Here is a tiny trained network, its code and every weight. The questions are about switching its units off for an input and a class, where a switched-off unit gives its printed mean instead of its output.

import numpy as np


def w(rows, s, z=0):
    codes = np.array(rows[::2]) - 128.0
    scale = np.full(codes.shape[1], s)
    scale[-1] = z or s
    return codes * scale


def f(y):
    return np.maximum(y, 0)


def log_softmax(a):
    a = a - a.max(-1, keepdims=True)
    return a - np.log(np.exp(a).sum(-1, keepdims=True))


def net(x, mask):
    res = np.array(x, float).reshape(1, 7) / 4 @ E
    y = f(res @ A[0][:, :-1].T + A[0][:, -1])
    res = res + np.where(mask, y, B[0][:, -1]) @ B[0][:, :-1]
    return log_softmax(res[-1] @ U[:, :-1].T + U[:, -1])


A, B = {}, {}
E = w([
[128,128,128],'x0',
[144,112,219],'x1',
[129,126,126],'x2',
[3,123,152],'x3',
[128,129,127],'x4',
[121,215,154],'x5',
[128,128,128],'x6',
],0.016)
A[0] = w([
[123,91,61,140],'neuron 0',
[189,79,148,187],'neuron 1',
[118,134,200,117],'neuron 2',
[2,120,137,246],'neuron 3',
[160,169,236,132],'neuron 4',
[121,88,67,167],'neuron 5',
[146,93,107,181],'neuron 6',
[122,120,133,59],'neuron 7',
[153,202,95,171],'neuron 8',
[177,148,108,253],'neuron 9',
[120,174,94,162],'neuron 10',
[118,127,183,85],'neuron 11',
[138,127,75,73],'neuron 12',
[158,156,107,252],'neuron 13',
[44,141,76,109],'neuron 14',
[184,186,137,202],'neuron 15',
[151,79,105,173],'neuron 16',
[111,179,68,154],'neuron 17',
[179,100,103,155],'neuron 18',
[67,170,116,144],'neuron 19',
[78,104,152,70],'neuron 20',
],0.019,0.0042)
B[0] = w([
[87,116,65,173],'neuron 0',
[210,211,144,189],'neuron 1',
[88,79,109,179],'neuron 2',
[11,180,190,252],'neuron 3',
[123,180,6,211],'neuron 4',
[32,102,31,174],'neuron 5',
[139,196,100,160],'neuron 6',
[128,100,111,131],'neuron 7',
[149,19,167,183],'neuron 8',
[159,94,100,187],'neuron 9',
[204,94,178,163],'neuron 10',
[77,103,134,164],'neuron 11',
[123,82,105,157],'neuron 12',
[177,2,108,174],'neuron 13',
[85,217,184,198],'neuron 14',
[118,68,65,194],'neuron 15',
[114,190,128,168],'neuron 16',
[217,129,216,176],'neuron 17',
[158,137,119,180],'neuron 18',
[114,248,197,186],'neuron 19',
[28,49,172,174],'neuron 20',
],0.0081,0.024)
U = w([
[112,80,29,207],'0',
[45,189,101,98],'1',
[168,238,105,254],'2',
[40,79,154,44],'3',
[174,5,208,88],'4',
[122,204,201,56],'5',
],0.013,0.0043)

Each question gives the input, the list of numbers given to net, and the class t.
The units are the neurons (one row each of A and B). Each row of codes is followed by its name. A weight is (code - 128) times the scale printed after its matrix; where a second scale follows, it is the last column's (A, B and U).
mask holds one flag per neuron, in row order. A switched-off neuron (its flag False) gives its mean, the last column of its row in B, instead of its output. The means were averaged over made-up inputs and are rounded, as every weight is.
A unit's drop is (log p(t) with every unit on - log p(t) with that unit switched off) / (log p(t) with every unit on - log p(t) with every unit switched off).
The circuit of an input: a set's keep is (log p(t) with only the set's units on - log p(t) with every unit switched off) / (log p(t) with every unit on - log p(t) with every unit switched off). Starting from the 12 units with the biggest drops (on a tie, the unit counted first), units are removed one at a time, each time the one whose removal leaves the highest keep (on an exact tie, the one counted first), for as long as the keep stays at least 0.8.
units of the circuit, in order: the units of the circuit, biggest drop first
top k neurons: the k neurons with the biggest drops, biggest first
drop of u: that unit's drop, to one decimal
input [-3,0,3,-8,-4,4,3], class 4: units of the circuit, in order -> neuron 8
input [-7,4,5,-2,4,1,3], class 0: units of the circuit, in order -> neuron 19; neuron 3
input [4,-8,3,1,4,1,2], class 5: units of the circuit, in order -> neuron 17; neuron 4
input [-7,6,-6,-4,3,0,-1], class 2: top 2 neurons -> neuron 1; neuron 5
input [-5,-3,7,1,0,-6,-2], class 1: top 2 neurons -> neuron 13; neuron 15
input [-1,1,-5,-2,-4,-1,6], class 2: top 4 neurons -> neuron 8; neuron 20; neuron 5; neuron 2
input [-1,1,6,-8,7,-5,7], class 2: top 2 neurons -> neuron 1; neuron 16
input [-5,0,-2,7,-8,-6,3], class 1: top 2 neurons -> neuron 14; neuron 8
input [1,-1,-5,0,-2,-3,-7], class 0: top 2 neurons -> neuron 3; neuron 19
input [-2,-3,-8,0,7,-1,4], class 0: top 4 neurons -> neuron 3; neuron 19; neuron 1; neuron 20
input [2,-1,2,1,0,-6,-7], class 1: top 3 neurons -> neuron 13; neuron 15; neuron 8
input [-5,-1,-6,0,-4,3,7], class 4: drop of neuron 3 -> 0.2
input [8,1,-1,-5,3,-4,-3], class 2: drop of neuron 18 -> 0.1
input [2,0,4,8,-1,3,-5], class 5: drop of neuron 4 -> 0.3
input [6,5,-7,-6,0,-4,-3], class 2: units of the circuit, in order -> neuron 1
input [3,5,-5,-8,-7,5,-4], class 0: drop of neuron 4 -> 0.4
